Below is a small trained network, with its code and all its weights. Each question gives an input and a class and asks what happens when units are switched off, that is, made to give their printed mean instead of their output.

import numpy as np


def w(rows, s, z=0):
    codes = np.array(rows[::2]) - 128.0
    scale = np.full(codes.shape[1], s)
    scale[-1] = z or s
    return codes * scale


def norm(h):
    return h / np.sqrt((h * h).mean(-1, keepdims=True) + 1e-5)


def f(y):
    return y / 2 * (1 + np.tanh(0.7978845608 * (y + 0.044715 * y**3)))


def log_softmax(a):
    a = a - a.max(-1, keepdims=True)
    return a - np.log(np.exp(a).sum(-1, keepdims=True))


def net(x, mask):
    res = np.array(x, float).reshape(1, 5) / 4 @ E
    u = 0
    for l in range(3):
        y = f(norm(res) @ A[l][:, :-1].T + A[l][:, -1])
        res = res + np.where(mask[u : u + 4], y, B[l][:, -1]) @ B[l][:, :-1]
        u += 4
    return log_softmax(norm(res)[-1] @ U[:, :-1].T + U[:, -1])


A, B = {}, {}
E = w([
[109,134,156,155],'x0',
[140,112,253,180],'x1',
[46,58,58,136],'x2',
[239,131,97,234],'x3',
[169,18,105,3],'x4',
],0.0073)
A[0] = w([
[184,79,205,158,2],'L0N0',
[159,203,193,14,10],'L0N1',
[168,225,55,149,88],'L0N2',
[206,36,46,2,151],'L0N3',
],0.0065,0.0021)
B[0] = w([
[106,254,104,202,146],'L0N0',
[147,139,90,228,165],'L0N1',
[189,74,199,158,162],'L0N2',
[64,101,237,25,252],'L0N3',
],0.0076,0.0038)
A[1] = w([
[152,147,150,157,30],'L1N0',
[156,207,149,133,158],'L1N1',
[222,79,112,146,127],'L1N2',
[134,124,84,2,250],'L1N3',
],0.011,0.0019)
B[1] = w([
[108,145,120,206,148],'L1N0',
[254,126,134,75,193],'L1N1',
[138,6,145,145,170],'L1N2',
[84,62,211,42,254],'L1N3',
],0.0073,0.0057)
A[2] = w([
[190,164,255,235,49],'L2N0',
[84,163,93,233,82],'L2N1',
[53,100,163,70,252],'L2N2',
[120,69,46,79,65],'L2N3',
],0.0061,0.0035)
B[2] = w([
[144,156,185,122,211],'L2N0',
[144,62,7,118,141],'L2N1',
[50,67,122,66,255],'L2N2',
[151,144,145,134,126],'L2N3',
],0.011,0.0051)
U = w([
[69,136,24,170,93],'0',
[117,126,77,95,1],'1',
[14,101,147,7,211],'2',
[187,141,149,180,234],'3',
[117,215,221,144,41],'4',
],0.014,0.0077)

Each question gives the input, the list of numbers given to net, and the class t.
The units are the neurons (one row each of A and B). Each row of codes is followed by its name. A weight is (code - 128) times the scale printed after its matrix; where a second scale follows, it is the last column's (A, B and U).
mask holds one flag per neuron, layer by layer. A switched-off neuron (its flag False) gives its mean, the last column of its row in B, instead of its output. The means were averaged over made-up inputs and are rounded, as every weight is.
A unit's drop is (log p(t) with every unit on - log p(t) with that unit switched off) / (log p(t) with every unit on - log p(t) with every unit switched off).
The circuit of an input: a set's keep is (log p(t) with only the set's units on - log p(t) with every unit switched off) / (log p(t) with every unit on - log p(t) with every unit switched off). Starting from all 12 units, units are removed one at a time, each time the one whose removal leaves the highest keep (on an exact tie, the one counted first), for as long as the keep stays at least 0.8.
units of the circuit, in order: the units of the circuit, biggest drop first
top k neurons: the k neurons with the biggest drops, biggest first
k most important neurons of layer l: the k neurons of layer l with the biggest drops, biggest first
drop when u is switched off: that unit's drop, to one decimal
input [-6,-5,5,-2,-8], class 0: most important neuron of layer 1 => L1N3
input [8,-8,-1,2,-8], class 3: top 3 neurons => L0N2; L2N2; L1N1
input [-2,8,-4,0,5], class 4: units of the circuit, in order => L0N0; L2N0; L1N3
input [0,-1,2,0,-2], class 0: top 2 neurons => L0N3; L1N3
input [-8,3,-1,-4,-3], class 3: units of the circuit, in order => L0N3; L1N3; L2N2; L1N1
input [-3,3,4,5,1], class 0: top 2 neurons => L1N1; L1N3
input [-1,2,-8,-6,2], class 3: units of the circuit, in order => L0N1; L0N3; L1N1; L1N3
input [4,5,-2,2,5], class 3: units of the circuit, in order => L0N0; L1N3
input [1,-1,5,-3,-6], class 0: units of the circuit, in order => L1N3; L0N3
input [5,0,-3,-2,-2], class 3: units of the circuit, in order => L0N3; L1N3; L1N1
input [7,-8,-5,-4,-8], class 3: 2 most important neurons of layer 0 => L0N3; L0N2
input [-8,-7,0,8,0], class 2: top 2 neurons => L0N3; L0N1
input [-1,-2,-3,-5,-5], class 4: top 2 neurons => L0N3; L1N3
input [-5,0,-3,8,6], class 2: units of the circuit, in order => L0N3
input [-3,-1,-5,1,0], class 3: drop when L1N3 is switched off => 0.0
input [-3,8,-1,-2,0], class 4: drop when L2N0 is switched off => 0.1
input [-6,-5,0,-3,-8], class 3: drop when L0N3 is switched off => 0.3
input [0,-8,-8,-2,-7], class 3: drop when L0N3 is switched off => 0.1
